Below are the code and all the weights of a small trained network. Each question names an input and a class and asks about switching units off, where a switched-off unit gives its printed mean instead of its output.

import numpy as np


def w(rows, s, z=0):
    codes = np.array(rows[::2]) - 128.0
    scale = np.full(codes.shape[1], s)
    scale[-1] = z or s
    return codes * scale


def f(y):
    return y / 2 * (1 + np.tanh(0.7978845608 * (y + 0.044715 * y**3)))


def log_softmax(a):
    a = a - a.max(-1, keepdims=True)
    return a - np.log(np.exp(a).sum(-1, keepdims=True))


def net(x, mask):
    res = np.array(x, float).reshape(1, 7) / 4 @ E
    y = f(res @ A[0][:, :-1].T + A[0][:, -1])
    res = res + np.where(mask, y, B[0][:, -1]) @ B[0][:, :-1]
    return log_softmax(res[-1] @ U[:, :-1].T + U[:, -1])


A, B = {}, {}
E = w([
[148,67,98,34,239,35,98],'x0',
[6,85,3,143,160,164,164],'x1',
[130,130,126,119,124,132,129],'x2',
[130,137,126,105,119,137,131],'x3',
[243,53,97,147,189,196,238],'x4',
[132,2,127,106,29,161,59],'x5',
[194,147,28,126,36,41,168],'x6',
],0.0073)
A[0] = w([
[119,127,224,106,200,180,85,127],'neuron 0',
[130,126,118,75,145,107,119,76],'neuron 1',
[135,127,55,115,84,39,175,53],'neuron 2',
[34,170,112,120,110,70,84,83],'neuron 3',
[130,102,118,35,172,93,115,44],'neuron 4',
[140,137,89,77,211,45,109,109],'neuron 5',
[135,55,99,139,66,118,31,134],'neuron 6',
[107,165,127,196,33,231,160,135],'neuron 7',
[24,118,3,118,142,171,188,65],'neuron 8',
[107,98,115,85,172,68,134,133],'neuron 9',
[70,100,70,119,140,122,138,54],'neuron 10',
[131,74,113,192,158,140,182,124],'neuron 11',
[182,114,70,130,186,185,148,114],'neuron 12',
[126,216,104,143,191,95,173,91],'neuron 13',
[204,108,107,156,161,154,192,99],'neuron 14',
[94,130,137,111,97,113,66,142],'neuron 15',
[56,148,129,92,86,96,92,158],'neuron 16',
[181,42,120,117,119,181,125,132],'neuron 17',
[140,209,98,149,187,104,124,146],'neuron 18',
[116,38,84,160,102,156,59,161],'neuron 19',
[245,144,255,145,140,81,95,78],'neuron 20',
[163,60,88,77,165,99,45,88],'neuron 21',
[151,105,147,55,147,93,149,50],'neuron 22',
[153,62,134,67,207,108,132,49],'neuron 23',
[169,102,143,67,162,92,92,65],'neuron 24',
[176,103,119,132,158,164,177,75],'neuron 25',
[52,139,32,156,164,145,157,46],'neuron 26',
[152,179,20,150,83,51,162,173],'neuron 27',
[59,92,195,108,180,173,103,143],'neuron 28',
[148,19,149,142,53,148,64,88],'neuron 29',
[106,213,128,60,114,181,146,189],'neuron 30',
[80,128,137,138,183,203,106,89],'neuron 31',
[81,180,118,122,97,95,59,105],'neuron 32',
[148,217,87,97,159,148,157,134],'neuron 33',
[170,96,73,132,53,73,125,83],'neuron 34',
[49,134,160,137,99,61,92,113],'neuron 35',
[65,63,87,70,166,87,162,103],'neuron 36',
[154,98,102,144,133,170,191,116],'neuron 37',
[232,95,119,181,156,182,168,69],'neuron 38',
[144,162,121,174,50,196,158,75],'neuron 39',
[111,208,154,165,168,104,212,62],'neuron 40',
[102,169,122,146,113,63,88,149],'neuron 41',
[55,101,166,107,181,198,131,150],'neuron 42',
[75,111,84,124,140,150,141,131],'neuron 43',
[91,194,151,136,113,76,52,75],'neuron 44',
[129,204,144,168,195,96,157,137],'neuron 45',
[190,142,181,110,110,88,122,4],'neuron 46',
],0.009,0.0019)
B[0] = w([
[249,115,108,164,78,169,170,208],'neuron 0',
[106,116,122,171,134,128,114,142],'neuron 1',
[204,110,104,181,90,147,148,199],'neuron 2',
[139,138,48,118,169,136,68,203],'neuron 3',
[87,105,145,225,163,107,126,176],'neuron 4',
[78,87,148,200,133,123,120,196],'neuron 5',
[87,88,134,81,151,173,174,225],'neuron 6',
[60,119,246,253,201,31,81,254],'neuron 7',
[174,214,151,88,76,83,105,226],'neuron 8',
[128,121,182,174,137,113,120,172],'neuron 9',
[148,183,175,104,134,84,108,166],'neuron 10',
[136,157,99,119,137,133,118,173],'neuron 11',
[108,156,78,112,154,126,101,183],'neuron 12',
[47,70,157,49,113,190,194,186],'neuron 13',
[147,149,32,106,174,150,68,193],'neuron 14',
[100,121,57,98,158,169,117,181],'neuron 15',
[130,136,77,116,160,159,105,197],'neuron 16',
[85,117,62,65,173,187,124,201],'neuron 17',
[80,87,135,101,120,157,183,173],'neuron 18',
[78,144,174,62,102,138,175,214],'neuron 19',
[164,229,189,48,102,57,113,229],'neuron 20',
[85,100,184,179,151,109,139,200],'neuron 21',
[126,128,154,152,129,93,89,156],'neuron 22',
[124,105,128,158,153,111,122,189],'neuron 23',
[90,165,191,182,94,103,123,172],'neuron 24',
[98,151,36,127,194,149,63,172],'neuron 25',
[157,204,195,45,98,70,145,193],'neuron 26',
[215,101,131,178,74,180,174,231],'neuron 27',
[193,107,82,161,82,171,168,204],'neuron 28',
[33,89,183,58,112,148,185,238],'neuron 29',
[90,82,121,154,144,119,116,161],'neuron 30',
[194,132,125,153,80,136,137,178],'neuron 31',
[118,148,69,143,177,170,99,196],'neuron 32',
[103,68,126,107,116,148,133,167],'neuron 33',
[186,89,136,150,109,179,178,204],'neuron 34',
[155,129,70,123,149,155,88,195],'neuron 35',
[110,171,185,145,122,74,121,190],'neuron 36',
[100,137,61,137,155,109,87,177],'neuron 37',
[99,165,54,127,167,166,59,206],'neuron 38',
[81,118,161,181,132,118,102,212],'neuron 39',
[34,64,172,107,148,142,165,186],'neuron 40',
[153,131,60,118,158,169,117,179],'neuron 41',
[215,118,114,169,39,150,163,197],'neuron 42',
[167,184,177,105,108,92,147,165],'neuron 43',
[119,139,57,110,156,165,82,199],'neuron 44',
[67,77,148,73,105,153,176,183],'neuron 45',
[153,169,139,110,82,98,122,167],'neuron 46',
],0.007,0.0093)
U = w([
[108,152,60,121,178,154,73,29],'0',
[54,82,156,68,118,158,195,255],'1',
[79,127,178,253,147,71,100,78],'2',
[153,214,167,76,89,67,118,177],'3',
[206,104,112,194,70,172,179,122],'4',
],0.013,0.0013)

Each question gives the input, the list of numbers given to net, and the class t.
The units are the neurons (one row each of A and B). Each row of codes is followed by its name. A weight is (code - 128) times the scale printed after its matrix; where a second scale follows, it is the last column's (A, B and U).
mask holds one flag per neuron, in row order. A switched-off neuron (its flag False) gives its mean, the last column of its row in B, instead of its output. The means were averaged over made-up inputs and are rounded, as every weight is.
A unit's drop is (log p(t) with every unit on - log p(t) with that unit switched off) / (log p(t) with every unit on - log p(t) with every unit switched off).
The circuit of an input: a set's keep is (log p(t) with only the set's units on - log p(t) with every unit switched off) / (log p(t) with every unit on - log p(t) with every unit switched off). Starting from the 12 units with the biggest drops (on a tie, the unit counted first), units are removed one at a time, each time the one whose removal leaves the highest keep (on an exact tie, the one counted first), for as long as the keep stays at least 0.8.
units of the circuit, in order: the units of the circuit, biggest drop first
k most important neurons: the k neurons with the biggest drops, biggest first
drop of u: that unit's drop, to one decimal
input [6,7,3,8,-1,4,-6], class 3: units of the circuit, in order -> (neuron 8; neuron 26; neuron 36)
input [-5,7,-1,7,-8,7,4], class 0: 2 most important neurons -> (neuron 3; neuron 32)
input [4,-3,8,-4,-7,8,3], class 1: units of the circuit, in order -> (neuron 6)
input [1,-7,-3,-6,7,-2,3], class 0: 2 most important neurons -> (neuron 38; neuron 14)
input [0,8,-1,3,-6,-5,-8], class 3: units of the circuit, in order -> (neuron 26; neuron 8)
input [-3,-5,-6,2,-6,6,-7], class 4: 2 most important neurons -> (neuron 0; neuron 28)
input [-1,8,3,-7,-6,7,-2], class 3: units of the circuit, in order -> (neuron 8; neuron 26)
input [6,-4,-2,-8,6,-8,2], class 1: 2 most important neurons -> (neuron 13; neuron 45)
input [7,-3,-8,-2,3,-5,8], class 4: 3 most important neurons -> (neuron 27; neuron 7; neuron 2)
input [6,4,6,-3,4,4,-6], class 2: units of the circuit, in order -> (neuron 36; neuron 4)
input [-6,8,-3,1,-4,3,6], class 3: 2 most important neurons -> (neuron 8; neuron 26)
input [-8,-6,-3,-7,0,7,-4], class 2: 4 most important neurons -> (neuron 7; neuron 39; neuron 13; neuron 45)
input [-4,7,-7,2,-5,-7,6], class 1: 2 most important neurons -> (neuron 13; neuron 40)
input [-3,-3,1,6,-5,5,-7], class 4: 3 most important neurons -> (neuron 0; neuron 28; neuron 42)
input [6,4,0,7,-1,-4,8], class 4: 2 most important neurons -> (neuron 27; neuron 7)
input [1,-8,-3,4,-1,5,-7], class 3: units of the circuit, in order -> (neuron 20)
input [-6,-3,-3,1,-4,-6,1], class 1: 4 most important neurons -> (neuron 13; neuron 45; neuron 40; neuron 18)
input [4,5,-3,6,1,-6,6], class 1: 2 most important neurons -> (neuron 13; neuron 18)
input [2,2,-1,-8,-1,-1,3], class 4: 2 most important neurons -> (neuron 7; neuron 20)
input [-4,-7,-5,5,-1,2,-8], class 4: units of the circuit, in order -> (neuron 0)
input [5,8,0,-1,-7,-3,-7], class 3: 2 most important neurons -> (neuron 26; neuron 8)
input [7,1,2,6,-6,4,-6], class 2: 3 most important neurons -> (neuron 21; neuron 4; neuron 24)
input [-1,-1,-4,-4,-4,2,3], class 0: drop of neuron 42 -> 0.1
input [-7,-4,0,8,0,-8,2], class 1: drop of neuron 13 -> 0.2
input [8,-6,-5,0,0,7,-2], class 2: drop of neuron 5 -> 0.2
input [-4,6,7,1,7,0,-6], class 0: drop of neuron 25 -> 0.1
input [-7,2,-8,1,4,-4,0], class 2: units of the circuit, in order -> (neuron 7)
